In the rows, 128 means zero.
Here are made-up things, facts about them, and rows of numbers that follow some of those facts. Name the thing behind each unnamed row.

There are 4 kinds of fact about the things: ζ, Δ, ρ, Λ.
[trubel,kaler,rizuza,trubri,faklu,zezes,tudol,pledron,ledin,plaklek,robro,tusufos,grebrem,vebris,tenen,skenim,leplur,skapotre,vekle,stuflebrum,grifus,drubu,laple,brudrom,beflu,drorasko,trevar,rodrik,zetri,ragar,nifik,grutres,zastom,zemal,tiklim,tarafu,bridrak,grepir,kezol,dritek,brastebon,litir,grenak,bistiflo,tibin,neston,legredal,gotrus,zigar,dofli,zezok,dutruk,gruklan,trigrek,futres,brovogri,tridril,draflek,sadram,plapleflal,soplom,fluste,dutrak,ploklo,leku,regul,dukofas,stuzirok,fitul,pludruk,zibel,tiklol,dofudrel,stegru,fadebruk,fepel,grotrur,meros,klavan,pema,botrol,ragagrok,sibras] ζ b
[nerutrem,rekam,skugre,drogal,repu,flisol,mogruk,triskidrol,klupema,mozil,drofu,fuvuk,fetro,rustabre,vezar,stibus,stidar,potrok,zuke,futroflil,fastak,pedre,skiplesul,roflar,gatu,dropa,mobes,stoses,stuner,sokla,bastam,skedeflu,mugrotor,trogrige,mumim,plofle,gruger,tutel,tano,miklafa,neskon,grunomu,gruluri,kleflek,tuti,trigrar,breplos,trala,vere,tedru,sokir,lefe,skezal,klutar,bepo,nurik,luvu,figo,klerom,giplem,tipon,sogre,radrum,mopludre,brugro,vatek,bremo,bratal,kizok,sulostul,brorevok,siken,leflem,soplumul,fipo,vidan,drupi,tisker,gepo,tograga,bripluvel,fepli,sitre,pladuk,mubi,keta,nidris,vemolus,buzun,kofel,skenote,mafam] ζ a
Δ d <- trubel,trubri,rekam,tudol,ledin,plaklek,mogruk,triskidrol,grebrem,tenen,klupema,mozil,leplur,laple,zuke,roflar,drorasko,nifik,grutres,zastom,mugrotor,mumim,plofle,miklafa,neskon,gruluri,tuti,breplos,dritek,litir,grenak,bistiflo,tedru,legredal,zigar,nurik,dutruk,plapleflal,mopludre,vatek,dutrak,bremo,ploklo,regul,brorevok,siken,leflem,pludruk,zibel,tisker,sitre,grotrur,pladuk,keta,botrol,vemolus,skenote
Δ c <- nerutrem,kaler,rizuza,faklu,skugre,zezes,drogal,repu,pledron,flisol,robro,tusufos,vebris,skenim,drofu,fuvuk,fetro,skapotre,vekle,rustabre,stuflebrum,grifus,drubu,vezar,stibus,stidar,potrok,brudrom,futroflil,beflu,fastak,pedre,skiplesul,trevar,gatu,dropa,mobes,stoses,rodrik,zetri,stuner,ragar,sokla,bastam,skedeflu,trogrige,gruger,zemal,tiklim,tutel,tarafu,bridrak,tano,grunomu,grepir,kleflek,trigrar,kezol,trala,brastebon,vere,tibin,sokir,lefe,neston,gotrus,dofli,skezal,klutar,bepo,luvu,zezok,gruklan,figo,trigrek,klerom,giplem,futres,brovogri,tridril,draflek,sadram,tipon,sogre,radrum,soplom,brugro,fluste,leku,bratal,kizok,dukofas,sulostul,soplumul,stuzirok,fitul,fipo,vidan,drupi,tiklol,dofudrel,stegru,gepo,tograga,bripluvel,fepli,fadebruk,fepel,mubi,nidris,meros,klavan,pema,buzun,ragagrok,sibras,kofel,mafam
ρ 382 <- trubel,nerutrem,kaler,rizuza,trubri,rekam,faklu,skugre,repu,pledron,plaklek,robro,mogruk,triskidrol,vebris,tenen,skenim,klupema,leplur,drofu,fuvuk,skapotre,vekle,stuflebrum,grifus,stibus,potrok,laple,brudrom,zuke,futroflil,beflu,fastak,pedre,roflar,drorasko,trevar,gatu,stoses,rodrik,zetri,ragar,sokla,zastom,skedeflu,mugrotor,trogrige,mumim,plofle,tutel,bridrak,tano,gruluri,grepir,kleflek,trigrar,breplos,trala,brastebon,vere,grenak,tibin,neston,legredal,dofli,klutar,luvu,zezok,gruklan,figo,trigrek,klerom,futres,tridril,draflek,plapleflal,tipon,sogre,mopludre,soplom,brugro,fluste,vatek,bremo,ploklo,leku,sulostul,siken,soplumul,stuzirok,fipo,vidan,zibel,drupi,tiklol,dofudrel,stegru,tograga,bripluvel,fepli,sitre,fepel,grotrur,pladuk,mubi,keta,vemolus,ragagrok,sibras,kofel,skenote,mafam
ρ 300 <- zezes,drogal,tudol,ledin,flisol,tusufos,grebrem,mozil,fetro,rustabre,drubu,vezar,stidar,skiplesul,dropa,mobes,stuner,nifik,grutres,bastam,gruger,zemal,tiklim,tarafu,miklafa,neskon,grunomu,tuti,kezol,dritek,litir,bistiflo,tedru,sokir,lefe,gotrus,zigar,skezal,bepo,nurik,dutruk,giplem,brovogri,sadram,radrum,dutrak,bratal,kizok,regul,dukofas,brorevok,leflem,fitul,pludruk,tisker,gepo,fadebruk,nidris,meros,klavan,pema,botrol,buzun
Λ kleflek <- kaler
Λ draflek <- kaler,tarafu
Λ stegru <- kaler,flisol,neston
Λ sitre <- kaler
Λ zezok <- rizuza,pladuk
Λ trubel <- rizuza,trubri,grenak,dutrak,kizok
Λ vezar <- rizuza,pladuk
Λ klavan <- rizuza,flisol,beflu,kofel
Λ bepo <- trubri,stuflebrum,grenak
Λ bratal <- trubri,dropa,regul,kofel,skenote
Λ breplos <- rekam,nurik
Λ soplom <- rekam
Λ zigar <- rekam,ledin,tiklim,klutar
Λ zezes <- rekam,pludruk
Λ vebris <- drogal,beflu
Λ sibras <- drogal,neston,futres
Λ mafam <- drogal,pema
Λ ploklo <- drogal,plofle
Λ grutres <- repu,tedru,klutar
Λ brorevok <- repu,bastam
Λ skapotre <- repu,ragar
Λ laple <- ledin,ragar
Λ fipo <- flisol,grifus,tiklol
Λ buzun <- flisol
Λ faklu <- robro,bastam,drupi
Λ brudrom <- robro,klutar
Λ stoses <- robro
Λ dofli <- tenen,mobes,tedru,gruklan,figo
Λ trigrek <- mozil,grotrur
Λ tipon <- mozil
Λ dofudrel <- mozil
Λ trigrar <- leplur,gepo
Λ bistiflo <- leplur,trogrige,tiklol
Λ fetro <- stuflebrum,regul,pludruk
Λ tuti <- stuflebrum
Λ stidar <- stuflebrum,tridril,pladuk
Λ radrum <- stuflebrum,drupi
Λ bremo <- grifus,figo,zibel
Λ mopludre <- grifus,plapleflal,vemolus
Λ gotrus <- grifus
Λ dritek <- grifus,roflar
Λ zemal <- grifus,plofle,sokir,giplem
Λ ragagrok <- drubu,kofel
Λ gruluri <- drubu
Λ nifik <- drubu,gruklan
Λ lefe <- drubu,beflu,fepli
Λ stuner <- futroflil,grepir
Λ zetri <- futroflil,roflar,kizok,zibel
Λ gatu <- beflu,kizok
Λ brastebon <- beflu,dutrak,mubi
Λ stuzirok <- beflu,rodrik,fepel
Λ keta <- roflar,grenak,botrol
Λ sulostul <- drorasko,klutar
Λ kezol <- drorasko,neston,gepo
Λ potrok <- drorasko,gepo
Λ trevar <- dropa,vemolus
Λ sokla <- dropa,figo,vemolus
Λ zastom <- dropa,dutrak
Λ plaklek <- dropa,grotrur
Λ dutruk <- dropa
Λ litir <- mobes
Λ gruger <- mobes,tridril,drupi
Λ stibus <- mobes,vemolus
Λ brovogri <- mobes,botrol
Λ meros <- mobes,plapleflal
Λ leflem <- mobes
Λ luvu <- rodrik,grenak
Λ grebrem <- ragar,tridril
Λ skezal <- ragar
Λ leku <- trogrige,plapleflal
Λ sadram <- trogrige,pludruk
Λ trala <- plofle
Λ vatek <- plofle,giplem,skenote
Λ fitul <- plofle
Λ fadebruk <- tiklim
Λ pledron <- tarafu,tridril
Λ pedre <- tarafu,sokir,figo
Λ dukofas <- tarafu,fepel,mubi
Λ fastak <- bridrak,grotrur,vemolus
Λ vidan <- bridrak
Λ tutel <- miklafa,plapleflal
Λ skiplesul <- grepir,tedru,sogre,fepel
Λ bripluvel <- tedru,sokir,gruklan,pludruk
Λ mugrotor <- tedru,plapleflal
Λ neskon <- sokir,futres,fepel
Λ skugre <- neston,gruklan
Λ mogruk <- klutar
Λ vekle <- klutar,giplem
Λ skenim <- nurik
Λ tibin <- gruklan
Λ triskidrol <- gruklan
Λ drofu <- gruklan
Λ klerom <- gruklan,kizok
Λ zuke <- figo
Λ tano <- futres
Λ nerutrem <- futres,fepli
Λ nidris <- tridril,fepli
Λ klupema <- fluste,botrol
Λ vere <- regul,vemolus
Λ tudol <- regul,pladuk
Λ legredal <- pludruk
Λ mumim <- zibel
Λ tisker <- fepli
Λ siken <- pladuk,botrol
Λ tograga <- mubi
Λ brugro <- mubi
Λ skedeflu <- mubi
Λ grunomu <- pema,kofel
Λ soplumul <- pema
Λ tusufos <- skenote

Known rows:
leku: [118 112 132 124 101 133 125 126 128 132 139 120 166 122 128  98 119 116
 131 127 130 147 136 142 118 135 130 120 139 126 154 119 128 141 116 119
 119 134 124 125 109 138 138 122 119 142 132 132 122 121]
vebris: [116 109 130 124 101 136 118 124 126 133 133 121 181 126 122 103 113 115
 130 124 130 153 141 140 116 130 135 119 140 120 149 117 133 142 124 115
 114 134 122 121 111 140 130 129 119 142 130 135 123 124]
tuti: [138 149 130 128 144 125 122 128 125 119 134 134 101 136 141 143 142 188
 126 127 109 119 122 115 110 130 144 128 118 128 105 153 125 117 149 138
 157 132 130 139 144 126 132 137 120  93 139 116 122 143]
ledin: [ 97 173 156 134 151 122 126 139 138 136 124 128  59 110 160 102 130 132
 127 137 126 118 109 112 135 143 120 140 133 134 126 136 119 128 125 134
 132 124 143 126 136 169 151 103 129 145 128 116 123 119]
grepir: [103 129 127 134 129 137 131 129 147 133 109 115 114 126 112 121 115  74
 128 125 147 138 140 137 141 126 110 131 133 132 150 106 134 127 115 124
 106 119 138 127 134 148 126 113 138 157 114 126 136 117]
drorasko: [ 73 114 148 131 120 135 128 130 123 138 106 128 110 117 164 108 117  95
 135 135 150 143 126 115 171 123 120 137 130 136 128  98 119 142 111 121
 114 115 129  93 110 156 123 116 136 154 126 150 128 120]
faklu: [112 101 138 124  98 130 139 123 137 120 152 109 133 115 143  85 139 121
 138 132 131 142 128 146 116 139 116 117 135 135 165 130 116 136 101 135
 135 137 128 136 115 138 150 104 115 131 137 118 119 116]
fitul: [116 131 138 126 112 126 104 134 129 142 148 131 159 115 128 104 126 144
 121 124 119 140 125 108 105 122 142 127 142 112 119 138 138 140 135 116
 118 142 125 133 124 155 157 139 111 138 132 133 123 121]
skedeflu: [151 105 113 120 120 131 126 120 119 117 129 130 168 143 106 146 125 128
 134 124 122 123 135 139 119 120 135 121 123 122 124 127 131 125 137 130
 130 131 119 130 126 101 108 143 129 109 132 130 131 135]
nerutrem: [145  98 117 119 115 130 131 121 118 117 129 131 165 138 115 140 131 125
 137 127 124 122 129 134 124 115 131 122 122 124 121 126 127 127 130 131
 134 132 115 127 123 101 113 141 128 111 133 134 133 130]
brudrom: [112 103 140 121  99 128 136 125 130 124 153 114 142 114 146  81 136 117
 139 134 130 139 125 143 121 139 119 117 138 133 160 128 115 140 102 132
 132 137 125 130 109 137 148 109 116 136 137 126 118 114]
roflar: [122 137 120 134 157 135 137 124 132 117  92 126  81 146 127 163 127 113
 133 126 140 118 135 133 149 125 121 135 109 141 122 114 126 112 134 136
 134 108 135 121 145 120  96 124 147 117 123 124 136 140]
gruger: [149 127 124 124 131 118 125 130 130 120 150 131 119 127 121 139 151 161
 128 129 113 107 113 114 105 118 129 126 123 123 106 157 129 118 136 141
 145 139 126 152 146 114 143 139 120 100 132 118 131 128]
mafam: [146  96 115 120 114 130 127 122 113 122 128 134 177 139 112 143 124 121
 136 127 125 124 130 131 127 113 135 124 124 121 114 123 130 131 133 128
 126 131 114 121 117 100 109 148 131 116 132 143 132 131]
stuzirok: [115 112 129 125 104 137 119 124 132 130 135 118 170 128 120 103 115 116
 129 124 128 152 143 144 113 134 130 118 139 123 155 117 133 139 123 118
 117 134 125 128 115 141 131 124 119 140 131 128 122 125]
skapotre: [115 105 139 122 100 129 139 124 134 121 152 110 137 113 144  81 137 119
 139 134 128 138 124 147 117 142 117 117 136 135 167 130 116 136 102 135
 134 137 127 133 113 137 149 105 115 132 138 120 119 114]
trubri: [ 91 144 135 138 138 139 127 129 139 133  97 119  95 132 138 122 113 108
 127 125 145 149 145 137 144 139 122 132 127 139 150 103 129 127 124 121
 117 112 142 115 131 158 117 108 136 147 121 124 126 132]

Name these rows:
No name comes twice in this set of rows, the named rows included.
[179 177 111 152 167 102 149 144 110 166 134 156  48 112 166 179 150 182
  82 129 146 129 127  91 188 145 132 146 125 154  94 139 129 118 125 116
 125 112 140 123 127  88 138 127 133 144 105 140 121 146]	mozil
[134 156 152 122 123 116 124 136 129 133 163 129 138 102 144  78 129 143
 129 140 105 113  99 127 106 149 127 128 147 119 135 154 119 141 123 132
 131 146 128 141 116 147 167 114 116 140 138 118 117 110]	fadebruk
[181 124 102 131 130 119 147 125 119 129 144 131 133 133 120 152 138 147
 114 125 130 130 140 145 131 145 130 121 124 141 139 134 127 122 121 126
 133 128 126 140 123  80 120 128 127 120 124 123 122 140]	vidan
[148 125 133 121 128 112 135 130 131 115 160 129 101 119 137 124 162 158
 136 135 112  98  98 115 109 121 118 127 122 128 111 164 117 119 125 150
 156 142 126 153 141 113 153 130 118  99 138 117 130 121]	skezal
[173 118 106 129 125 121 144 124 118 127 142 131 141 132 121 149 137 143
 118 126 128 129 136 142 132 139 129 121 125 138 136 133 126 124 124 128
 133 128 124 136 120  84 121 131 127 119 125 127 124 137]	fastak
[155 137 122 126 135 119 121 131 127 124 145 136 131 128 116 142 142 157
 125 127 110 107 113 116 107 119 133 129 125 119 104 156 131 120 141 136
 141 139 125 148 143 113 138 145 123 106 131 122 132 130]	fetro
[135 115 117 128 138 127 142 128 129 123 108 131 113 133 113 155 132  80
 136 132 142 106 121 127 159 109 107 137 118 132 112 116 126 120 119 137
 119 117 126 124 134 105 108 130 148 132 117 139 145 121]	trogrige
[ 97 113 139 129 120 128 147 129 147 127 129 109  84 111 140 100 143  77
 139 135 149 129 120 135 144 129  94 129 131 142 156 118 117 128  93 140
 122 122 137 132 129 144 145  96 131 149 122 121 133 107]	robro
[120 153 132 134 164 123 125 133 131 126 108 138  62 132 136 160 141 141
 126 130 130 105 114 100 143 114 125 144 112 132  91 138 128 112 141 138
 139 117 137 129 156 134 124 134 139 115 123 124 138 135]	tedru
[ 94 170 142 141 150 129 114 137 142 142 113 127  73 122 143 126 126 137
 115 124 134 138 131 108 131 133 130 138 131 130 124 127 135 124 137 122
 124 121 146 129 145 172 142 118 128 144 121 119 127 131]	regul
[119 116 131 126 136 117 124 137 124 138 123 148 105 117 127 155 148 101
 130 134 137  97  97  77 164  85 116 147 122 119  68 132 130 126 125 135
 119 125 121 120 139 120 134 150 140 132 118 156 149 113]	gepo
[117 105 137 123  99 131 129 125 127 129 143 120 162 118 135  90 123 117
 135 131 128 142 129 142 122 138 125 119 139 127 155 122 123 143 111 124
 122 136 122 124 106 138 142 117 118 141 135 132 120 118]	vekle
[145 113 116 124 132 127 142 126 125 119 123 128 128 135 112 148 133 107
 135 129 132 112 126 135 139 120 117 128 121 133 123 125 125 121 123 136
 129 124 124 132 130 101 113 132 138 121 124 131 138 128]	fuvuk

The same things again, as new rows of numbers:
Known rows:
bastam: [113 136 125 144 116 147 139 206 122 123 128 128 121 110 147 100 129 140
 145 139 193 134 125 152 102 160 100 152 158]
kizok: [126 125 112 129 122 155 136 143 148 133 122 123 144 102 152  86 122 130
 134 141 157 113 120 141 121 145 125 144 159]
repu: [127 141 134 119 122 141 123 149 107 136 134 128 117 114 130 114 113 157
 133 125 169 122 124 134 102 147  86 154 147]
kaler: [117 120 150  96 134 141 104 154 139  86 137 120 140 132 113 113 113 109
 104 124 112  80 122 118 141 107  68 128 132]
gruklan: [120 123 151  95 132 143  99 143 138  99 132 110 128 130 107 114 114 106
 121 125 129 100 128 119 137 114  84 133 131]
meros: [119 124 139 144 127 124 133 180 145  98 116 126 121 136 125 124 142 106
 154 133 138 141 141 130 143 111 153 120 122]
stoses: [133 151 133 152 121 110 148 151  90 154 128 147 101 129 130 145 127 175
 150 112 157 146 139 131 108 133 123 138 134]
pedre: [150 137 115 132 128 119 145  91 118 159 123 144 128 123 135 133 121 166
 141 116 117 120 132 121 128 121 143 129 136]
trigrar: [136 134 116 132 129 116 152 136 109 138 140 166 137 133 143 131 121 176
 116 112  96  97 125 122 122 116 108 123 139]
klupema: [152 146 124 152 122 127 139  41 109 202 117 109 113 118 126 157 130 125
 133 121 150 175 135 134 120 153 171 127 120]
tano: [149 135 115 133 128 121 148  94 118 161 126 148 135 125 137 130 121 171
 129 113 106 113 132 120 129 118 136 125 138]
klerom: [150 137 117 131 127 123 146  85 117 167 121 141 127 121 135 132 120 164
 139 113 117 124 135 121 129 121 146 128 137]
bistiflo: [104 121 138 156 129 123 134 183 131 106 136 132 138 148 130 144 151  88
 101 137 107 142 127 135 137 130 128 106 111]
stuner: [139 130 109 155 123 131 157 131 137 155 113 138 136 115 150 110 134 145
 152 131 140 137 133 135 129 133 166 130 147]
sokla: [154 136 110 131 128 112 145  81 123 151 120 139 123 122 137 134 120 165
 149 119 126 122 132 127 125 115 154 127 134]
soplom: [114 119 154  76 138 123  91 142 117 105 140 147 111 144  97 124 133 163
 145 129  90 159 135  91 131 129 144 143 102]
skugre: [146 137 118 133 128 120 147  96 116 155 128 150 132 126 138 131 121 170
 130 114 111 114 132 120 128 119 134 128 138]

Rows to name:
No name comes twice in this set of rows, the named rows included.
[147 133 115 132 131 118 153 102 118 157 132 157 141 129 142 132 120 172
 120 113  93  98 128 119 132 112 124 119 140]	kleflek
[111  98 146  20 148 138  56 102 125 109 145 157 119 138  93  95 134 189
 151 147  50 183 126  63 132 147 184 161  88]	skenim
[104 122 150 108 133 139 101 155 123  96 152 115 142 142 110 136 123  86
  68 128 106 103 114 127 126 133  52 120 119]	leplur
[118 137 160 130 129 110 121 175 108 101 133 136 102 146 107 148 132 138
 140 114 134 142 143 118 129 113 112 128 115]	brudrom
[120 127 140 147 127 126 132 167 145 109 112 118 118 133 121 126 142 106
 160 132 148 147 144 130 144 115 162 123 124]	brovogri
[132 122 126 128 133  93 119  85 131 101 126 117 118 149 114 173 135  93
 121 131 114 134 126 131 133 105 147 107  94]	plaklek
[118 129 157 101 129 143  99 149 133  96 130 106 119 127 103 119 115 108
 126 125 148 112 131 123 131 118  83 139 128]	tridril
[102 123 157 112 132 138 103 168 116  95 154 119 138 144 111 138 124  89
  70 128 112 108 114 128 123 136  52 121 116]	drorasko
[138 125 104 152 125 128 157 136 140 145 118 149 145 118 156 111 135 152
 139 129 116 120 129 132 133 124 160 124 148]	grunomu
[141 139 117 147 126 118 145  76 105 176 132 133 126 130 135 158 131 138
 111 120 117 152 126 130 119 147 142 121 121]	mugrotor
[145 135 117 115 127 131 134 101 122 147 127 134 128 118 134 120 115 161
 136 121 128 114 124 125 120 129 123 138 140]	fuvuk
[105 118 140 144 131 120 139 216 138  83 132 149 137 145 136 121 143 117
 123 129 107 114 132 127 143 109 115 114 131]	kezol
[124 136 129 106 125 141 117 144 110 134 140 135 124 116 130 108 112 161
 126 126 147 114 120 130 105 145  86 153 147]	klutar

Now the same things, written a new way:
Named rows:
zuke: [153 121  87 124 159 176  95 167 141 140 152 149  99 121 127 148  94 134
 118 150 127 154 152 104 155  97 118 128]
bistiflo: [121 105  93 132 161  87 123  98 136 121 126 108  91 149 114 116 151  83
 143  87 165 125  84 120 111 116 128 184]
stuzirok: [113 149 132 133 125  80 151 153 114 155 174 113 158 185 117 132 161 137
 112 127 165 141 105 187 124 140 138 133]
klavan: [119 131 152 136 127  63 142 118 113 132 158  76 159 151 124 131 174 106
 140  93 174 119 100 137  91 129 188 163]
draflek: [109 145 121 132 124  86 148 150 129 145 155 118 149 186 111 129 159 122
 113 125 156 130 109 191 121 138 111 118]
zastom: [132 131 105 186 164  98 141 119  94 169 165 103 103 184  95 151 136 141
 145 145 184 143 110 146 147 128 100 164]
stibus: [160 125 107 106 140 147 119 174 144 160 131 147 187 113 127 155  98 139
 128 142 121 135 179 115 104 104 133 102]
laple: [ 95 128  84 186 155  90 162 112 110 171 132 130  95 162 104 129 113 111
 130 114 147 159  78 193 144 142  99 146]
klupema: [152 123  98 148 154 159 117 162 123 171 158 153 116 104 132 157  74 139
 128 149 133 172 139 113 153 103 155 137]
radrum: [141 112 142 117 114 122 121 133 133 148 106 136 176  50 156 142  95 104
 142 102 118 133 127  88  97 109 224 128]
beflu: [102 169 177 143  94 123 153  96 103 108 137 123 110 170 128 112 178 166
 124 162 137 103 120 158 158 171  82 120]
mafam: [144 132 133 121 130 145 116 169 115 135 171  96 150 140 123 139 120 154
  98 117  91 151 167 145 142 103 161  83]
litir: [124 113  99 139 147  98 134  97 140 141 109 153 110 119 128 128 136  83
 159 121 191 127  75  99 115 129 124 205]
tudol: [130 114 123 179 157  86 142  83 107 156 126 110 111 121 119 140 133 100
 171 105 192 134  78 101 124 124 159 202]
legredal: [113 129  87 168 157 102 144 117 117 157 136 135  95 170 100 124 126 121
 128 133 155 140  98 166 143 135  81 159]
pledron: [106 148 125 144 116  80 162 145 120 166 148 138 165 173 120 129 149 125
 118 132 166 145  99 191 111 146 126 125]
drorasko: [ 93 131 115 164 137 131 145  85 113 106 117 129  46 177 109  95 142 136
 127 133 114 124  99 170 172 157  38 136]

Rows to name:
No name comes twice in this set of rows, the named rows included.
[112 148 141 154 115 105 160 111 118 147 116 133 151 157 116 128 147 145
 141 154 154 107 121 164 131 162  84 130]	fluste
[110 133  99 143 142 127 138 118 132 128 119 164  79 166 120 121 142 126
 131 163 164 125 101 145 154 147  48 167]	tenen
[125 143 138 155 128 108 148  94 121 124 108 111 147 166  97 126 154 155
 147 148 141  86 152 145 133 152  34 124]	bridrak
[141 112 150  99 117 146 114 127 140 101 106 124 143  73 149 122 119 116
 137 103  97 117 143  77 104 113 177 119]	rustabre
[132 101 127 137 138 171 112  88 127  93  85 139  66  64 145 111  97 111
 148 112  90 125 120  70 142 120 151 142]	nurik
[125 138 108 189 157  90 147 131  94 184 182 116 117 180 101 156 132 132
 138 141 197 163  95 160 156 124 139 178]	trubel
[ 95 158 154 119  94 118 152 115 126 106 126 147 113 169 131 101 172 143
 119 164 145 110 112 167 145 169  75 117]	fepel
[136 133 119  90 126 148 110 184 138 130 157 136 149 136 134 130 119 133
  84 133 106 150 156 151 130 102 148  84]	skugre
[142 103 125 145 142 146 112 115 122 146 118 140 111  52 149 147  80 112
 148 117 133 150 109  70 133 109 211 166]	tuti
[113 146 137 126 121 119 143 110 133 104 119 122 126 175 111 109 168 147
 126 142 131  93 138 164 132 154  37 112]	tiklol
[148 126 129 165 143 192 111 111 108 110 130 115  74 107 122 136  98 166
 129 153  94 129 163  98 179 122  92 119]	skenote
[146 137 135 126 122 144 125 176 116 160 161 130 168 109 139 149 105 149
 112 142 121 155 154 134 132 113 182  97]	luvu
[ 91 111 128 169 127 108 156  57 121 103  72 135  57 108 127  99 135  93
 152 101 130 110  66 125 138 155 103 168]	ledin

